What each symbol does to the elements:
* | γ ε σ κ η λ
x611 | x749 x555 x966 x61 x231 x855
x271 | x855 x360 x606 x283 none x425
x231 | x611 x967 x516 x376 none x271
x764 | x813 x392 x479 x931 x456 x567
x61 | x304 x520 x611 x358 x376 x292
x713 | x392 x231 x754 x552 none x802
x283 | x292 x456 x271 x176 none x877
x305 | none x344 x343 x202 x855 x803
x50 | x175 x292 x358 x966 x26 x555
x749 | none x594 x229 x304 x611 x305
x479 | x344 x239 x248 x764 x360 x734
x855 | x305 x479 x520 x292 x271 x931
x175 | none x202 x997 x229 x50 x594
x802 | x358 x271 x376 x26 none x176
x495 | x88 x26 x515 x754 none x231
x568 | none x205 x803 x295 x196 x38
x931 | x803 x734 x764 x196 x425 x88
x392 | x127 x611 x239 x734 x713 x358
x229 | none x720 x175 x749 x966 x343
x248 | x295 x88 x196 x479 x924 x392
x567 | x205 x358 x734 x88 x515 x966
x924 | x248 x495 x877 x360 none x713
x343 | none x295 x594 x305 x520 x813
x358 | x997 x855 x61 x50 x802 x386
x520 | x343 x248 x555 x855 x606 x764
x239 | x38 x966 x88 x392 x754 x61
x544 | none x175 x205 x38 x88 x749
x304 | none x343 x749 x997 x61 x202
x720 | none x803 x202 x594 x386 x295
x127 | none x749 x38 x638 x392 x997
x803 | none x638 x813 x568 x931 x544
x26 | x50 x283 x802 x516 none x967
x754 | x239 x516 x495 x713 none x376
x966 | x229 x386 x50 x611 x516 x520
x516 | x966 x176 x26 x231 none x606
x88 | x544 x50 x567 x239 x495 x611
x38 | none x229 x544 x127 x239 x304
x734 | x638 x61 x392 x567 x552 x50
x205 | none x997 x638 x544 x567 x229
x555 | x594 x196 x386 x520 x967 x479
x295 | none x544 x568 x344 x248 x127
x515 | x567 x802 x552 x495 none x516
x360 | x479 x754 x924 x456 none x552
x456 | x764 x713 x360 x425 none x515
x997 | none x305 x304 x175 x358 x720
x386 | x720 x931 x292 x555 x176 x248
x202 | none x813 x305 x720 x292 x568
x552 | x734 x376 x713 x515 none x26
x967 | x555 x877 x176 x606 none x360
x638 | none x304 x127 x205 x734 x175
x292 | x202 x764 x855 x386 x283 x196
x594 | none x568 x720 x343 x555 x344
x813 | none x127 x344 x803 x764 x205
x877 | x196 x515 x425 x924 none x754
x344 | none x38 x295 x813 x479 x638
x176 | x386 x425 x283 x967 none x924
x425 | x931 x552 x456 x877 none x495
x376 | x61 x606 x231 x802 none x283
x196 | x568 x567 x931 x248 x877 x239
x606 | x520 x924 x967 x271 none x456

In the rows, zero is written as 149.

The rows follow the links: the fewer symbols apart two elements are, the more alike their rows tend to be.

Each row is also shifted at random along 4 hidden directions that mean nothing.

Some elements, each with a row of numbers:
x495 [159, 161, 157, 109, 92, 114, 150, 183, 143, 168, 115, 169, 133, 135, 159, 134, 160, 146, 122, 197, 187, 160, 126, 98, 142, 157, 191, 181, 118, 132, 139, 156, 85, 216, 98, 156, 157, 123, 166, 143, 115, 112]
x567 [98, 164, 185, 110, 145, 140, 135, 97, 163, 135, 117, 153, 174, 135, 154, 122, 156, 164, 155, 130, 160, 164, 94, 127, 137, 151, 204, 107, 158, 126, 147, 138, 141, 182, 170, 150, 126, 171, 117, 169, 125, 169]
x304 [142, 164, 157, 167, 143, 181, 171, 156, 123, 151, 187, 164, 190, 134, 158, 110, 113, 105, 149, 150, 172, 135, 198, 158, 151, 147, 182, 191, 182, 111, 176, 117, 173, 107, 164, 153, 166, 122, 127, 151, 148, 106]
x520 [160, 124, 128, 143, 191, 130, 136, 112, 149, 135, 57, 153, 140, 107, 121, 153, 165, 158, 130, 160, 185, 144, 131, 188, 206, 164, 184, 127, 142, 171, 121, 111, 170, 149, 162, 133, 154, 231, 142, 155, 126, 168]
x555 [123, 116, 171, 190, 172, 115, 139, 132, 162, 136, 128, 154, 155, 156, 111, 185, 119, 185, 161, 129, 130, 137, 157, 170, 211, 138, 140, 132, 148, 176, 142, 158, 175, 143, 181, 130, 138, 205, 172, 150, 197, 205]
x127 [101, 214, 171, 102, 150, 161, 165, 178, 107, 140, 156, 114, 96, 196, 165, 168, 201, 145, 181, 133, 149, 133, 169, 178, 69, 119, 101, 178, 184, 134, 175, 152, 98, 138, 197, 135, 145, 106, 152, 126, 193, 175]
x552 [206, 169, 158, 139, 126, 132, 142, 158, 188, 148, 214, 176, 139, 178, 143, 170, 186, 156, 144, 126, 113, 149, 143, 134, 111, 105, 127, 131, 137, 170, 147, 209, 124, 196, 155, 127, 113, 92, 153, 156, 204, 172]
x754 [223, 163, 165, 155, 133, 178, 97, 165, 204, 178, 148, 136, 192, 118, 174, 106, 72, 146, 104, 176, 145, 193, 150, 83, 150, 159, 169, 109, 162, 127, 136, 133, 176, 179, 110, 180, 186, 115, 128, 157, 97, 60]
x720 [95, 142, 94, 179, 197, 169, 182, 141, 111, 137, 205, 124, 125, 180, 159, 178, 120, 176, 201, 137, 147, 137, 179, 175, 130, 138, 96, 152, 195, 141, 184, 153, 134, 108, 157, 163, 191, 152, 139, 118, 187, 143]
x50 [71, 133, 198, 150, 77, 117, 143, 90, 88, 157, 186, 153, 151, 179, 124, 147, 84, 123, 164, 111, 99, 148, 131, 170, 143, 119, 177, 149, 166, 161, 156, 152, 127, 166, 219, 120, 138, 156, 133, 189, 186, 178]
x764 [123, 132, 162, 127, 174, 150, 133, 148, 164, 99, 94, 130, 148, 160, 156, 152, 198, 178, 129, 157, 186, 138, 89, 157, 160, 152, 151, 119, 123, 152, 154, 138, 153, 144, 165, 148, 119, 181, 175, 149, 117, 199]
x248 [180, 172, 157, 178, 222, 121, 116, 173, 176, 112, 149, 98, 115, 166, 163, 215, 203, 189, 114, 140, 137, 134, 169, 158, 119, 156, 70, 92, 140, 106, 142, 149, 138, 124, 155, 152, 162, 178, 150, 100, 178, 177]
x606 [73, 118, 91, 128, 181, 163, 190, 160, 141, 185, 128, 211, 100, 153, 125, 205, 170, 175, 173, 157, 155, 134, 98, 136, 159, 151, 171, 133, 119, 171, 131, 164, 125, 162, 109, 118, 180, 172, 158, 169, 178, 163]
x376 [193, 116, 141, 134, 77, 180, 141, 141, 119, 180, 207, 187, 179, 129, 166, 128, 130, 133, 139, 129, 152, 156, 180, 146, 116, 149, 140, 159, 152, 138, 146, 207, 134, 137, 151, 118, 172, 90, 133, 183, 136, 97]
x515 [157, 147, 139, 105, 145, 150, 133, 106, 181, 168, 109, 178, 147, 143, 162, 148, 155, 171, 155, 152, 148, 155, 93, 106, 114, 134, 194, 142, 142, 165, 147, 175, 134, 179, 115, 141, 141, 131, 130, 178, 124, 165]
x283 [175, 80, 115, 151, 123, 177, 141, 177, 150, 176, 222, 184, 178, 91, 127, 147, 92, 153, 143, 162, 147, 150, 195, 141, 144, 165, 128, 134, 128, 137, 134, 209, 163, 113, 122, 148, 179, 122, 139, 170, 124, 110]
x295 [101, 168, 127, 160, 178, 162, 170, 191, 150, 129, 152, 91, 94, 198, 151, 163, 193, 161, 167, 171, 150, 135, 176, 173, 115, 145, 100, 135, 193, 169, 191, 154, 117, 131, 142, 145, 152, 138, 159, 110, 179, 167]
x803 [24, 133, 151, 140, 114, 168, 188, 207, 148, 159, 152, 147, 107, 150, 172, 135, 192, 127, 171, 181, 172, 150, 131, 132, 149, 154, 152, 192, 138, 164, 186, 127, 151, 123, 146, 185, 132, 145, 165, 143, 120, 165]
x734 [230, 209, 212, 191, 197, 108, 93, 133, 209, 111, 99, 130, 173, 159, 158, 148, 115, 170, 123, 131, 128, 169, 122, 148, 179, 134, 178, 117, 159, 147, 108, 89, 186, 197, 151, 168, 112, 173, 155, 151, 172, 147]
x877 [104, 125, 140, 145, 172, 167, 110, 173, 193, 177, 138, 155, 138, 143, 156, 152, 164, 191, 114, 187, 174, 146, 169, 117, 162, 175, 145, 128, 127, 151, 120, 162, 143, 144, 89, 139, 187, 130, 179, 135, 141, 128]
x997 [192, 175, 139, 151, 152, 164, 156, 154, 116, 146, 169, 114, 134, 145, 149, 147, 117, 138, 191, 145, 162, 151, 195, 164, 156, 146, 133, 181, 181, 150, 162, 126, 143, 159, 177, 141, 186, 148, 127, 147, 158, 133]
x386 [125, 128, 152, 202, 144, 148, 145, 121, 112, 113, 165, 122, 162, 148, 122, 143, 82, 163, 140, 131, 142, 156, 200, 179, 158, 166, 120, 114, 150, 148, 140, 124, 169, 106, 171, 163, 218, 202, 124, 139, 138, 150]
x479 [104, 127, 216, 149, 156, 88, 126, 147, 163, 126, 169, 121, 202, 174, 135, 135, 141, 161, 115, 107, 110, 182, 131, 156, 181, 143, 132, 85, 158, 152, 156, 158, 180, 156, 161, 154, 118, 156, 149, 151, 139, 162]
x343 [137, 126, 103, 142, 208, 212, 218, 145, 137, 128, 165, 155, 175, 128, 136, 152, 146, 141, 199, 135, 160, 155, 109, 178, 179, 163, 147, 151, 190, 179, 181, 144, 201, 126, 151, 161, 127, 176, 145, 146, 156, 166]

Start, symbols taken left to right, then the element you end at.
Answer with the element's name.
[106, 186, 155, 109, 182, 173, 180, 136, 148, 144, 152, 138, 146, 170, 180, 151, 162, 131, 198, 131, 168, 156, 97, 131, 113, 136, 175, 174, 182, 122, 179, 113, 150, 139, 159, 156, 113, 153, 143, 167, 147, 172]
η σ κ -> x567
[214, 157, 130, 182, 175, 150, 186, 178, 156, 138, 188, 148, 168, 179, 109, 150, 156, 154, 153, 124, 147, 136, 171, 192, 191, 136, 104, 147, 167, 229, 172, 147, 180, 143, 166, 132, 127, 174, 164, 123, 191, 172]
ε κ κ σ -> x295
[97, 158, 154, 155, 178, 182, 142, 196, 182, 140, 167, 123, 138, 161, 176, 144, 170, 149, 130, 169, 180, 136, 182, 163, 157, 154, 122, 166, 157, 144, 172, 141, 185, 131, 157, 162, 129, 132, 165, 129, 152, 130]
λ κ λ λ -> x720
[126, 142, 88, 175, 180, 139, 152, 155, 126, 189, 172, 170, 90, 179, 126, 218, 165, 185, 155, 152, 128, 109, 198, 142, 138, 146, 101, 129, 141, 160, 134, 179, 100, 138, 128, 136, 231, 152, 148, 135, 197, 168]
σ γ ε -> x764
[104, 114, 128, 152, 135, 158, 220, 171, 105, 155, 131, 145, 132, 127, 171, 124, 160, 114, 167, 169, 188, 126, 159, 173, 179, 164, 168, 207, 141, 181, 182, 126, 163, 131, 150, 172, 162, 192, 155, 116, 114, 146]
κ λ κ -> x295
[157, 172, 118, 116, 177, 175, 190, 115, 128, 142, 143, 167, 136, 127, 148, 140, 137, 124, 204, 139, 174, 158, 102, 167, 131, 140, 165, 182, 176, 167, 149, 113, 156, 155, 181, 154, 130, 167, 143, 183, 162, 173]
κ κ η -> x61
[203, 150, 155, 153, 128, 148, 154, 118, 131, 182, 222, 206, 153, 194, 123, 208, 123, 159, 179, 114, 93, 145, 133, 159, 117, 109, 115, 154, 138, 153, 125, 213, 116, 167, 165, 122, 143, 116, 167, 181, 213, 159]
ε ε -> x456
[94, 175, 161, 150, 147, 200, 153, 170, 137, 161, 175, 130, 180, 158, 186, 110, 105, 129, 142, 139, 174, 154, 159, 113, 126, 159, 152, 174, 180, 112, 167, 126, 180, 144, 159, 171, 146, 89, 144, 156, 141, 99]
λ κ -> x997
[156, 156, 129, 155, 102, 149, 119, 130, 125, 189, 145, 157, 103, 147, 141, 148, 119, 165, 142, 149, 147, 138, 181, 141, 136, 147, 164, 155, 169, 142, 133, 173, 84, 182, 148, 121, 224, 144, 123, 157, 151, 136]
κ σ κ -> x26
[58, 90, 167, 193, 124, 167, 143, 129, 120, 143, 202, 159, 188, 147, 145, 158, 70, 125, 129, 141, 130, 147, 173, 161, 150, 178, 138, 125, 135, 118, 149, 161, 189, 88, 186, 170, 163, 166, 134, 173, 126, 111]
γ σ λ -> x803
[165, 158, 205, 173, 144, 176, 98, 129, 152, 148, 191, 153, 198, 170, 179, 114, 128, 166, 90, 125, 150, 163, 134, 131, 84, 167, 118, 127, 155, 72, 134, 143, 176, 107, 156, 181, 138, 117, 141, 172, 133, 106]
λ ε -> x520
[104, 137, 164, 162, 152, 114, 112, 173, 201, 172, 129, 158, 166, 174, 154, 160, 120, 161, 147, 154, 114, 152, 126, 113, 207, 146, 169, 125, 164, 190, 117, 158, 176, 198, 101, 139, 170, 149, 161, 136, 145, 153]
σ ε -> x495
[72, 142, 221, 134, 124, 111, 153, 138, 115, 133, 137, 151, 126, 160, 173, 137, 154, 128, 139, 153, 139, 175, 102, 130, 86, 153, 166, 169, 105, 78, 132, 143, 135, 138, 147, 200, 119, 159, 164, 154, 119, 154]
σ λ κ -> x611
[163, 136, 183, 168, 136, 167, 120, 117, 104, 157, 142, 149, 163, 123, 134, 125, 85, 137, 121, 144, 145, 125, 180, 160, 143, 165, 182, 146, 155, 100, 137, 130, 143, 111, 174, 142, 164, 165, 128, 188, 137, 101]
λ ε κ η -> x425
[136, 209, 191, 121, 145, 144, 135, 177, 190, 154, 142, 86, 149, 180, 164, 114, 136, 123, 167, 145, 129, 146, 125, 134, 159, 121, 172, 183, 179, 184, 169, 120, 142, 211, 160, 132, 127, 144, 135, 144, 190, 150]
σ λ ε λ -> x803
